Here is a tiny trained network, its code and every weight. The questions are about switching its units off for an input and a target symbol, where a switched-off unit gives its printed mean instead of its output.

import numpy as np


def w(rows, s, z=0):
    codes = np.array(rows[::2]) - 128.0
    scale = np.full(codes.shape[1], s)
    scale[-1] = z or s
    return codes * scale


def f(y):
    return y / 2 * (1 + np.tanh(0.7978845608 * (y + 0.044715 * y**3)))


def softmax(a):
    e = np.exp(a - a.max(-1, keepdims=True))
    return e / e.sum(-1, keepdims=True)


def log_softmax(a):
    a = a - a.max(-1, keepdims=True)
    return a - np.log(np.exp(a).sum(-1, keepdims=True))


def net(x, mask):
    ids = ['ΔΛΣΦαεζθμπ'.index(c) for c in x.split()]
    T = len(ids)
    res = E[ids] + P[:T]
    u = 0
    for l in range(2):
        r = res
        for j in range(3):
            rows = slice(3 * j, 3 * j + 3)
            q, k, v = (r @ M[l][rows].T for M in (Q, K, V))
            z = softmax(np.where(np.tri(T) > 0, q @ k.T / 3**0.5, -1e9)) @ v
            o = O[l][rows]
            res = res + np.where(mask[u + j], z, o[:, -1]) @ o[:, :-1]
        u += 3
        y = f(res @ A[l][:, :-1].T + A[l][:, -1])
        res = res + np.where(mask[u : u + 8], y, B[l][:, -1]) @ B[l][:, :-1]
        u += 8
    return log_softmax(res[-1] @ U[:, :-1].T + U[:, -1])


Q, K, V, O, A, B = {}, {}, {}, {}, {}, {}
E = w([
[124,167,163,8,75],'Δ',
[66,101,101,164,210],'Λ',
[98,106,78,34,161],'Σ',
[88,142,165,52,189],'Φ',
[185,107,145,158,237],'α',
[237,42,1,119,81],'ε',
[86,151,210,177,183],'ζ',
[170,173,217,89,130],'θ',
[26,150,151,84,98],'μ',
[127,136,111,166,106],'π',
],0.0057)
P = w([
[126,146,132,176,94],'0',
[175,175,61,9,224],'1',
[27,13,113,77,116],'2',
[138,177,112,104,176],'3',
[253,44,200,214,47],'4',
[122,181,61,127,154],'5',
],0.0081)
Q[0] = w([
[96,215,143,109,167],'0.h1',
[107,194,136,118,157],'0.h1',
[137,51,110,107,130],'0.h1',
[2,83,119,73,156],'0.h2',
[146,30,178,120,111],'0.h2',
[87,100,76,39,172],'0.h2',
[161,167,120,125,121],'0.h3',
[108,89,149,135,137],'0.h3',
[107,90,150,137,138],'0.h3',
],0.011)
K[0] = w([
[156,238,95,90,197],'0.h1',
[156,220,93,99,186],'0.h1',
[72,101,166,151,98],'0.h1',
[142,249,185,218,99],'0.h2',
[64,56,212,158,71],'0.h2',
[194,194,87,198,73],'0.h2',
[177,150,114,119,124],'0.h3',
[83,108,123,128,128],'0.h3',
[74,101,123,125,131],'0.h3',
],0.011)
V[0] = w([
[88,126,154,172,101],'0.h1',
[82,94,134,170,82],'0.h1',
[169,139,105,78,170],'0.h1',
[157,132,128,123,9],'0.h2',
[138,131,91,31,122],'0.h2',
[73,181,180,86,126],'0.h2',
[132,113,121,103,171],'0.h3',
[181,148,154,133,130],'0.h3',
[89,107,106,122,130],'0.h3',
],0.012)
O[0] = w([
[163,105,120,72,125,36],'0.h1',
[152,71,104,83,103,104],'0.h1',
[84,180,140,200,141,210],'0.h1',
[100,127,214,90,2,139],'0.h2',
[121,210,73,143,50,251],'0.h2',
[186,161,99,8,138,5],'0.h2',
[129,156,109,156,94,184],'0.h3',
[166,155,181,154,155,95],'0.h3',
[97,110,88,119,100,164],'0.h3',
],0.0093,0.0026)
A[0] = w([
[184,36,214,148,157,181],'0.n1',
[123,154,85,154,135,217],'0.n2',
[235,94,221,65,134,182],'0.n3',
[155,37,90,20,169,187],'0.n4',
[104,45,134,160,2,210],'0.n5',
[103,149,158,127,139,130],'0.n6',
[94,174,160,147,129,196],'0.n7',
[166,144,55,79,130,253],'0.n8',
],0.007,0.0046)
B[0] = w([
[177,68,184,169,158,163],'0.n1',
[130,164,92,148,144,208],'0.n2',
[254,123,222,80,137,152],'0.n3',
[140,72,56,41,190,183],'0.n4',
[81,82,131,153,27,255],'0.n5',
[103,133,152,141,131,131],'0.n6',
[103,160,137,157,153,180],'0.n7',
[172,165,21,96,134,199],'0.n8',
],0.0075,0.007)
Q[1] = w([
[251,133,143,216,86],'1.h1',
[198,67,160,134,100],'1.h1',
[34,88,110,71,106],'1.h1',
[116,137,216,166,128],'1.h2',
[156,182,74,176,148],'1.h2',
[135,112,26,62,126],'1.h2',
[44,198,128,253,94],'1.h3',
[61,73,144,167,130],'1.h3',
[97,44,150,103,145],'1.h3',
],0.0051)
K[1] = w([
[39,123,4,109,136],'1.h1',
[69,93,102,77,135],'1.h1',
[254,100,203,109,111],'1.h1',
[107,121,176,64,135],'1.h2',
[163,105,119,149,26],'1.h2',
[146,142,73,203,130],'1.h2',
[104,229,105,140,134],'1.h3',
[199,181,159,187,164],'1.h3',
[252,106,176,164,151],'1.h3',
],0.006)
V[1] = w([
[38,132,28,137,167],'1.h1',
[2,23,40,85,98],'1.h1',
[8,6,53,56,81],'1.h1',
[164,125,95,148,89],'1.h2',
[185,64,206,85,127],'1.h2',
[79,216,61,110,147],'1.h2',
[66,93,65,46,78],'1.h3',
[202,83,154,211,190],'1.h3',
[245,66,211,115,107],'1.h3',
],0.0045)
O[1] = w([
[68,89,23,134,123,189],'1.h1',
[21,83,118,81,148,241],'1.h1',
[2,88,135,53,153,239],'1.h1',
[126,169,127,122,163,189],'1.h2',
[56,98,89,92,118,68],'1.h2',
[226,148,163,125,113,139],'1.h2',
[110,160,95,33,147,131],'1.h3',
[174,39,118,198,154,110],'1.h3',
[196,63,153,99,114,4],'1.h3',
],0.005,0.0045)
A[1] = w([
[118,164,106,170,136,74],'1.n1',
[130,46,183,81,181,66],'1.n2',
[181,143,161,18,49,211],'1.n3',
[163,146,95,76,183,251],'1.n4',
[152,122,96,40,214,62],'1.n5',
[110,75,155,119,72,35],'1.n6',
[117,138,111,104,114,248],'1.n7',
[254,134,71,72,146,73],'1.n8',
],0.0077,0.0022)
B[1] = w([
[158,130,136,30,154,246],'1.n1',
[173,47,105,55,170,238],'1.n2',
[149,233,126,88,42,238],'1.n3',
[35,152,155,169,159,218],'1.n4',
[15,131,148,138,204,218],'1.n5',
[135,109,199,106,118,243],'1.n6',
[112,136,112,152,122,188],'1.n7',
[121,186,255,202,188,255],'1.n8',
],0.0078,0.0061)
U = w([
[149,163,139,95,64,51],'Δ',
[103,76,98,111,175,61],'Λ',
[117,127,1,119,89,210],'Σ',
[91,193,163,168,172,175],'Φ',
[184,79,125,187,139,148],'α',
[93,93,180,171,84,106],'ε',
[135,112,186,135,166,65],'ζ',
[175,135,175,150,103,98],'θ',
[97,142,156,65,128,2],'μ',
[185,86,119,76,112,171],'π',
],0.0075,0.0064)

Each question gives the input, a string of symbols that net reads in full, and the target symbol t.
The units are the heads (3 rows each of Q, K, V and O) and the neurons (one row each of A and B). Each row of codes is followed by its name. A weight is (code - 128) times the scale printed after its matrix; where a second scale follows, it is the last column's (O, A, B and U).
mask holds one flag per unit, layer by layer, with each layer's heads first. A switched-off unit (its flag False) gives its mean, the last column of its rows in O or B, instead of its output. The means were averaged over made-up inputs and are rounded, as every weight is.
A unit's drop is (log p(t) with every unit on - log p(t) with that unit switched off) / (log p(t) with every unit on - log p(t) with every unit switched off).
The circuit of an input: a set's keep is (log p(t) with only the set's units on - log p(t) with every unit switched off) / (log p(t) with every unit on - log p(t) with every unit switched off). Starting from the 12 units with the biggest drops (on a tie, the unit counted first), units are removed one at a time, each time the one whose removal leaves the highest keep (on an exact tie, the one counted first), for as long as the keep stays at least 0.8.
circuit, biggest first: the units of the circuit, biggest drop first
most important unit: the unit with the biggest drop
k most important neurons: the k neurons with the biggest drops, biggest first
top k neurons in layer l: the k neurons of layer l with the biggest drops, biggest first
which heads matter: for each layer, one digit per head in row order, 1 if its drop is at least 0.15 and else 0, layers parted by /
input ε ε θ Λ ε, target θ: most important unit -> 1.n8
input Φ Σ ζ Σ α, target ζ: 3 most important neurons -> 1.n8; 0.n1; 0.n4
input π Σ ε Φ Σ π, target Σ: circuit, biggest first -> 1.n8; 0.h2
input Λ ε Λ, target Λ: circuit, biggest first -> 0.h2; 0.h1; 0.n4; 1.n5
input ε ε ε, target ε: circuit, biggest first -> 0.h2; 0.n5
input ζ Σ Δ, target ζ: top 2 neurons in layer 0 -> 0.n4; 0.n3
input π ε ε, target π: which heads matter -> 110 / 000
input Φ Σ Δ θ μ ε, target Φ: 4 most important neurons -> 1.n8; 0.n8; 0.n5; 1.n4
input ζ ε α, target ζ: 3 most important neurons -> 1.n8; 0.n3; 0.n4
input Δ ε Λ, target Δ: 2 most important neurons -> 1.n3; 0.n5
input ζ π ε, target ζ: top 3 neurons in layer 0 -> 0.n4; 0.n3; 0.n1
input ε Φ Φ π Φ, target Φ: 2 most important neurons -> 1.n8; 0.n5
input μ π ε, target μ: which heads matter -> 110 / 101
input ζ θ Λ Φ Φ, target Λ: which heads matter -> 111 / 100
input ε Σ θ Λ Φ, target θ: top neuron in layer 0 -> 0.n3
input θ Φ π, target θ: which heads matter -> 111 / 100
input ζ θ Φ, target ζ: 2 most important neurons -> 1.n8; 0.n4
input ζ ε π α ε, target π: which heads matter -> 101 / 100
input Δ Λ ε Λ, target Σ: which heads matter -> 110 / 100
input θ π ε π, target Σ: circuit, biggest first -> 1.n8
input α ε ε, target α: which heads matter -> 011 / 101
input Σ ε Λ, target Σ: which heads matter -> 001 / 000
input ε ε Λ Φ Σ, target Λ: which heads matter -> 111 / 100
input Λ ε Σ Λ Δ, target Σ: which heads matter -> 011 / 100
input ε ε Δ Λ μ, target Δ: which heads matter -> 110 / 000
input Σ ε ε, target Σ: which heads matter -> 000 / 000
input Δ π ε, target Δ: which heads matter -> 010 / 000
